(8): [170 124 153 163]
(128): [146 146 146 163]
(126): [161 152 136 171]
(138): [145 164 145 134]
len: [170 124] : 2
len: [161 152 136 171] : 4
dup (138):  : [145]
[161 152 136 171] : (126)
len: [146 146] : 2
dup (128):  : [146]

(45): [ 94 138 107 140  94]
(36): [142 142 142 136 142]
(31): [143 141 159  99  98]
(110): [137 114 137  92 128]
(144): [151 142  90 151 102]
(170): [ 98 141 159  98 143]
(131): [136 167 132 132  95]
(153): [159 106 141  93 141]
len: [142 142] : 2
dup (110):  : [137]
dup (45):  : [94]
dup (36):  : [142]
dup (131):  : [132]
perm: [ 98  99 159 141 143] : (31)

(17): [154 137 154 117 132 138 121 121 127 134 131 117 117 143 158 114 115 118
 109 137 119 134 139 120 133 121 129 111 130 126 119 129 120 136 133 129
 116 129 121 150 141 132 106 139 115 140 120 133 136 129 122 155 133 143
 103 127 111]
(56): [111 122 132 137 133 121 127 120 143 128 124 135 135 125 127 131 137 111
 137 130 138 116 121 138 123 106 126 127 131 127 142 132 139 111 129 131
 126 132 131 119 123 124 120 133 122 137 112 126 128 115 116 140 130 139
 129 119 118]
(145): [111 122 132 137 133 121 127 120 143 128 124 135 135 125 127 131 137 111
 134 129 138 116 130 138 123 106 126 127 131 127 142 132 139 111 129 131
 126 132 131 119 123 124 120 133 122 137 112 126 128 115 116 140 130 139
 129 119 118]
(149): [133 143 129 133 134 122 120 119 101 117 103 158 127 127 133 109 115 121
 130 137 117 154 131 141 121 155 120 136 121 120 132 129 150 121 134 116
 106 143 141 115 138 114 126 129 137 133 130 140 111 129 119 117 154 139
 111 118 136]
(64): [106 127 127 139 133 137 135 123 133 137 111 129 115 120 134 130 124 131
 130 131 131 139 127 126 137 118 124 119 138 128 142 143 121 126 112 122
 128 121 116 119 132 111 123 127 140 125 135 129 132 138 132 131 120 129
 111 126 116]
(115): [111 122 132 137 133 121 127 120 143 128 124 135 135 125 121 131 137 111
 134 129 138 116 130 138 123 106 126 127 131 127 142 132 139 111 129 131
 126 132 131 119 123 124 120 133 122 137 112 126 128 115 131 138 138 141
 125 113 146]
[111 122 132 137 133 121 127 120 143 128 124 135 135 125 127 131 137 111
 137 130 138 116 121 138 123 106 126 127 131 127 142 132 139 111 129 131
 126 132 131 119 123 124 120 133 122 137 112 126 128 115 116 140 130 139
 129 119 118] : (56)
[111 122 132 137 133 121 127 120 143 128 124 135 135 125 127 131 137 111
 134 129 138 116 130 138 123 106 126 127 131 127 142 132 139 111 129 131
 126 132 131 119 123 124 120 133 122 137 112 126 128 115 116 140 130 139
 129 119 118] : (145)
perm: [142 129 139 135 133 138 118 130 134 122 111 124 139 127 125 121 128 120
 116 119 131 131 131 111 129 112 137 135 119 116 127 132 127 106 126 131
 138 133 126 137 123 132 121 129 143 123 128 124 111 126 120 130 115 127
 132 140 137] : (64)
len: [133 143 129 133 134 122 120 119 101 117 103 158 127 127 133 109 115 121
 130 137 117 154 131 141 121 155 120 136 121 120 132 129 150 121 134 116
 106 143 141 115 138 114 126 129] : 44
perm: [106 111 111 111 112 115 116 116 118 119 119 120 120 121 122 122 123 123
 124 124 125 126 126 126 127 127 127 127 128 128 129 129 129 130 130 131
 131 131 131 132 132 132 133 133 134 135 135 137 137 137 138 138 139 139
 140 142 143] : (145)

